Below are the code and all the weights of a small trained network. Each question names an input and a target symbol and asks about switching units off, where a switched-off unit gives its printed mean instead of its output.

import numpy as np


def w(rows, s, z=0):
    codes = np.array(rows[::2]) - 128.0
    scale = np.full(codes.shape[1], s)
    scale[-1] = z or s
    return codes * scale


def norm(h):
    return h / np.sqrt((h * h).mean(-1, keepdims=True) + 1e-5)


def f(y):
    return y / 2 * (1 + np.tanh(0.7978845608 * (y + 0.044715 * y**3)))


def softmax(a):
    e = np.exp(a - a.max(-1, keepdims=True))
    return e / e.sum(-1, keepdims=True)


def log_softmax(a):
    a = a - a.max(-1, keepdims=True)
    return a - np.log(np.exp(a).sum(-1, keepdims=True))


def net(x, mask):
    ids = ['αβγδεηθμξπστφψω'.index(c) for c in x.split()]
    T = len(ids)
    res = E[ids] + P[:T]
    u = 0
    for l in range(2):
        r = norm(res)
        for j in range(3):
            rows = slice(3 * j, 3 * j + 3)
            q, k, v = (r @ M[l][rows].T for M in (Q, K, V))
            z = softmax(np.where(np.tri(T) > 0, q @ k.T / 3**0.5, -1e9)) @ v
            o = O[l][rows]
            res = res + np.where(mask[u + j], z, o[:, -1]) @ o[:, :-1]
        u += 3
        y = f(norm(res) @ A[l][:, :-1].T + A[l][:, -1])
        res = res + np.where(mask[u : u + 8], y, B[l][:, -1]) @ B[l][:, :-1]
        u += 8
    return log_softmax(norm(res)[-1] @ U[:, :-1].T + U[:, -1])


Q, K, V, O, A, B = {}, {}, {}, {}, {}, {}
E = w([
[46,86,115,129,90,224,164,161],'α',
[181,226,60,98,153,93,100,99],'β',
[39,165,156,209,103,104,113,139],'γ',
[118,154,101,166,130,47,56,137],'δ',
[140,192,123,139,165,66,130,77],'ε',
[89,211,112,171,111,118,122,122],'η',
[59,128,128,166,188,128,72,124],'θ',
[184,207,120,142,174,137,158,117],'μ',
[152,72,109,165,100,108,167,101],'ξ',
[210,166,30,176,84,104,115,170],'π',
[39,118,109,184,91,136,83,168],'σ',
[122,157,105,137,190,124,88,144],'τ',
[65,78,175,176,179,145,82,178],'φ',
[2,214,35,79,86,211,104,116],'ψ',
[92,178,117,159,173,76,82,98],'ω',
],0.012)
P = w([
[133,93,143,114,99,121,125,112],'0',
[166,145,100,189,151,117,90,162],'1',
[86,138,71,149,187,125,248,185],'2',
[133,163,171,166,82,195,95,96],'3',
[109,142,74,147,190,140,253,170],'4',
[157,136,98,145,161,131,105,136],'5',
[98,128,52,104,155,99,199,165],'6',
[135,155,162,90,105,176,66,107],'7',
[92,153,62,137,152,123,207,188],'8',
[114,108,144,114,140,156,155,119],'9',
[80,136,69,115,134,104,200,177],'10',
[117,107,202,101,96,172,122,95],'11',
],0.018)
Q[0] = w([
[179,116,173,183,136,175,105,202],'L0H1',
[140,130,74,163,76,170,6,44],'L0H1',
[126,35,71,78,184,171,48,31],'L0H1',
[66,165,125,128,212,159,68,130],'L0H2',
[125,133,146,81,115,253,90,35],'L0H2',
[39,110,169,62,128,156,162,110],'L0H2',
[152,159,110,216,145,125,91,139],'L0H3',
[79,135,143,62,118,101,199,139],'L0H3',
[106,134,170,117,156,47,205,205],'L0H3',
],0.007)
K[0] = w([
[121,143,137,174,135,196,60,158],'L0H1',
[148,178,92,171,106,206,22,95],'L0H1',
[110,85,119,99,151,120,132,117],'L0H1',
[133,134,151,77,201,175,101,145],'L0H2',
[112,173,154,88,130,177,155,96],'L0H2',
[93,131,254,97,151,117,141,184],'L0H2',
[162,150,100,172,167,139,121,179],'L0H3',
[183,139,139,149,179,139,138,199],'L0H3',
[109,112,144,101,107,116,130,114],'L0H3',
],0.0081)
V[0] = w([
[183,65,158,162,90,165,52,132],'L0H1',
[120,105,146,79,132,111,115,203],'L0H1',
[168,116,189,109,233,159,170,167],'L0H1',
[162,123,62,82,160,156,159,112],'L0H2',
[179,118,118,163,154,88,135,115],'L0H2',
[101,130,146,83,110,141,159,151],'L0H2',
[125,75,140,77,74,130,108,72],'L0H3',
[101,80,200,98,94,131,164,1],'L0H3',
[174,99,147,92,75,118,103,79],'L0H3',
],0.0073)
O[0] = w([
[184,111,180,193,124,117,131,101,70],'L0H1',
[125,113,43,113,162,75,165,54,102],'L0H1',
[104,188,142,203,67,148,163,180,111],'L0H1',
[128,100,207,140,166,138,145,127,119],'L0H2',
[90,86,63,80,100,86,101,71,139],'L0H2',
[151,133,119,159,59,74,28,82,86],'L0H2',
[122,255,86,90,111,177,125,32,37],'L0H3',
[167,243,24,140,68,99,32,187,2],'L0H3',
[148,97,39,136,146,141,50,85,43],'L0H3',
],0.0054,0.0075)
A[0] = w([
[154,74,70,57,80,56,157,55,4],'L0N1',
[116,118,179,253,110,130,150,89,171],'L0N2',
[103,172,62,77,91,108,135,127,77],'L0N3',
[33,173,129,83,82,240,181,74,68],'L0N4',
[163,39,208,110,120,127,182,117,203],'L0N5',
[55,52,124,169,125,146,108,163,196],'L0N6',
[227,54,96,105,31,142,168,183,143],'L0N7',
[115,172,77,166,113,140,58,127,90],'L0N8',
],0.0081,0.0022)
B[0] = w([
[65,69,145,235,95,179,239,161,126],'L0N1',
[95,99,43,45,202,75,23,133,199],'L0N2',
[193,138,197,145,177,199,174,121,139],'L0N3',
[246,108,127,127,205,46,48,145,195],'L0N4',
[203,219,108,182,110,86,42,139,251],'L0N5',
[237,108,104,59,79,108,183,113,254],'L0N6',
[19,158,168,2,248,144,102,92,139],'L0N7',
[90,57,155,165,132,158,227,191,124],'L0N8',
],0.0051,0.0064)
Q[1] = w([
[93,129,77,142,134,106,135,124],'L1H1',
[159,158,143,163,97,148,7,149],'L1H1',
[73,194,90,160,34,199,162,72],'L1H1',
[103,122,86,121,151,112,129,162],'L1H2',
[123,130,103,161,98,113,206,120],'L1H2',
[167,140,159,131,114,106,98,112],'L1H2',
[189,115,93,116,169,85,119,139],'L1H3',
[107,148,45,170,105,161,113,138],'L1H3',
[191,145,219,124,127,181,16,84],'L1H3',
],0.014)
K[1] = w([
[110,93,75,112,105,155,142,56],'L1H1',
[220,63,155,83,243,40,172,178],'L1H1',
[109,136,13,189,129,132,122,194],'L1H1',
[135,162,101,147,72,170,136,126],'L1H2',
[128,113,138,182,142,160,116,75],'L1H2',
[122,123,151,102,178,122,110,167],'L1H2',
[77,118,241,99,49,135,74,140],'L1H3',
[120,91,39,222,119,117,125,161],'L1H3',
[229,92,172,79,199,23,111,217],'L1H3',
],0.011)
V[1] = w([
[160,135,134,168,57,158,162,215],'L1H1',
[131,98,117,6,152,82,105,129],'L1H1',
[88,72,157,149,168,141,100,196],'L1H1',
[141,116,186,85,139,42,111,153],'L1H2',
[172,142,150,147,142,107,171,155],'L1H2',
[145,146,118,121,141,157,17,158],'L1H2',
[238,82,100,90,66,185,117,116],'L1H3',
[174,225,93,114,202,137,155,108],'L1H3',
[134,199,99,134,58,20,127,140],'L1H3',
],0.013)
O[1] = w([
[135,147,178,169,175,53,100,109,107],'L1H1',
[101,137,129,120,153,225,132,147,75],'L1H1',
[45,144,143,91,136,86,150,75,194],'L1H1',
[140,92,145,118,181,113,132,135,24],'L1H2',
[136,160,135,122,135,116,145,194,137],'L1H2',
[107,116,103,112,204,166,117,75,74],'L1H2',
[141,148,144,180,122,175,9,85,183],'L1H3',
[138,53,46,198,154,85,128,147,106],'L1H3',
[205,125,94,70,85,108,139,85,1],'L1H3',
],0.013,0.0096)
A[1] = w([
[102,173,89,174,41,130,58,60,181],'L1N1',
[212,132,161,167,58,39,94,148,77],'L1N2',
[244,77,26,178,101,72,116,148,196],'L1N3',
[165,62,132,127,170,193,81,156,252],'L1N4',
[136,208,189,83,70,105,175,126,190],'L1N5',
[199,155,163,13,110,207,15,82,36],'L1N6',
[159,66,94,67,116,81,186,205,148],'L1N7',
[99,78,81,169,194,98,111,182,42],'L1N8',
],0.011,0.0034)
B[1] = w([
[100,212,95,26,224,89,254,201,209],'L1N1',
[156,2,176,211,192,200,123,107,198],'L1N2',
[135,199,177,15,31,182,45,105,207],'L1N3',
[117,140,41,165,135,47,120,18,222],'L1N4',
[180,4,98,140,85,214,108,57,255],'L1N5',
[205,150,131,195,139,94,226,207,174],'L1N6',
[119,222,130,185,141,109,156,56,193],'L1N7',
[187,34,155,25,144,116,120,161,213],'L1N8',
],0.0095,0.0073)
U = w([
[121,222,179,182,155,67,52,112,110],'α',
[184,123,122,113,69,126,47,102,254],'β',
[135,81,172,97,182,56,126,201,130],'γ',
[181,75,135,203,84,116,224,167,154],'δ',
[140,182,49,165,111,119,116,220,151],'ε',
[27,116,153,74,132,208,156,159,31],'η',
[90,179,120,128,158,23,166,40,155],'θ',
[191,204,216,131,130,157,136,195,126],'μ',
[170,47,143,44,97,194,204,106,131],'ξ',
[106,147,248,122,115,156,93,46,130],'π',
[210,46,204,136,136,93,108,56,134],'σ',
[96,116,146,205,171,163,59,61,84],'τ',
[123,205,93,45,60,84,143,134,183],'φ',
[105,144,67,64,167,130,239,134,71],'ψ',
[134,19,49,126,163,151,152,55,109],'ω',
],0.011,0.0033)

Each question gives the input, a string of symbols that net reads in full, and the target symbol t.
The units are the heads (3 rows each of Q, K, V and O) and the neurons (one row each of A and B). Each row of codes is followed by its name. A weight is (code - 128) times the scale printed after its matrix; where a second scale follows, it is the last column's (O, A, B and U).
mask holds one flag per unit, layer by layer, with each layer's heads first. A switched-off unit (its flag False) gives its mean, the last column of its rows in O or B, instead of its output. The means were averaged over made-up inputs and are rounded, as every weight is.
A unit's drop is (log p(t) with every unit on - log p(t) with that unit switched off) / (log p(t) with every unit on - log p(t) with every unit switched off).
The circuit of an input: a set's keep is (log p(t) with only the set's units on - log p(t) with every unit switched off) / (log p(t) with every unit on - log p(t) with every unit switched off). Starting from the 12 units with the biggest drops (on a tie, the unit counted first), units are removed one at a time, each time the one whose removal leaves the highest keep (on an exact tie, the one counted first), for as long as the keep stays at least 0.8.
circuit, biggest first: the units of the circuit, biggest drop first
k most important neurons: the k neurons with the biggest drops, biggest first
top k neurons in layer l: the k neurons of layer l with the biggest drops, biggest first
heads that matter: for each layer, one digit per head in row order, 1 if its drop is at least 0.15 and else 0, layers parted by /
input π β τ β θ ε δ, target η: circuit, biggest first	[L0N4 L0N7 L1H1]
input γ β ε π τ η τ σ δ π, target μ: circuit, biggest first	[L1H3 L1N6]
input τ β α ψ π θ θ ψ τ, target δ: most important neuron	[L0N4]
input ω τ γ φ ω τ σ γ ξ θ, target ξ: circuit, biggest first	[L1H3 L1N5]
input φ σ ξ α, target μ: circuit, biggest first	[L1N6 L1H3 L0N4]
input μ τ π, target γ: 3 most important neurons	[L0N8 L0N6 L0N5]
input φ β ε δ θ τ τ ξ τ σ ψ, target ψ: top 2 neurons in layer 0	[L0N2 L0N4]
input γ β θ τ σ θ, target γ: heads that matter	101 / 000
input ψ ψ σ γ α θ ε τ α, target ω: circuit, biggest first	[L0H3 L1H3 L1H2]
input ε ψ μ, target β: heads that matter	001 / 101
input β θ ψ θ σ τ, target η: heads that matter	001 / 100
input δ ε θ τ τ π τ, target ξ: heads that matter	101 / 001
input π φ τ α π ξ θ θ π π ψ τ, target ω: 2 most important neurons	[L0N5 L0N7]
input β τ φ α γ τ ψ η γ α, target θ: heads that matter	000 / 110
input η π τ π ω ψ, target ω: circuit, biggest first	[L1H3]
input β β β τ τ ψ ξ θ α, target ε: 2 most important neurons	[L0N1 L0N2]
input τ δ σ μ ε π σ, target δ: 4 most important neurons	[L0N1 L0N2 L0N5 L0N6]
input σ φ β θ τ ξ θ γ φ ω τ, target π: 2 most important neurons	[L0N8 L0N1]
input θ τ π σ, target γ: heads that matter	101 / 101
input μ ω θ μ π β, target σ: circuit, biggest first	[L1N2]
input π σ α π δ, target η: circuit, biggest first	[L0N7 L0N2 L1H1]
input γ π θ μ π τ τ β γ π, target β: heads that matter	000 / 101
input μ γ α τ π ε θ, target γ: 2 most important neurons	[L0N8 L0N5]
input θ φ σ θ τ, target θ: top 2 neurons in layer 0	[L0N8 L0N6]
input τ σ τ β θ θ τ σ σ μ, target μ: heads that matter	000 / 001
input τ ψ ψ τ σ τ τ η, target γ: heads that matter	001 / 001
input β θ σ θ φ η δ θ, target θ: heads that matter	101 / 101
input σ τ σ δ γ, target π: 4 most important neurons	[L0N8 L0N1 L1N5 L0N5]
input ω π ξ γ θ σ θ η ω τ π, target φ: 4 most important neurons	[L0N4 L0N1 L0N6 L0N2]
input ω τ η φ τ φ φ τ π δ, target γ: most important neuron	[L0N5]
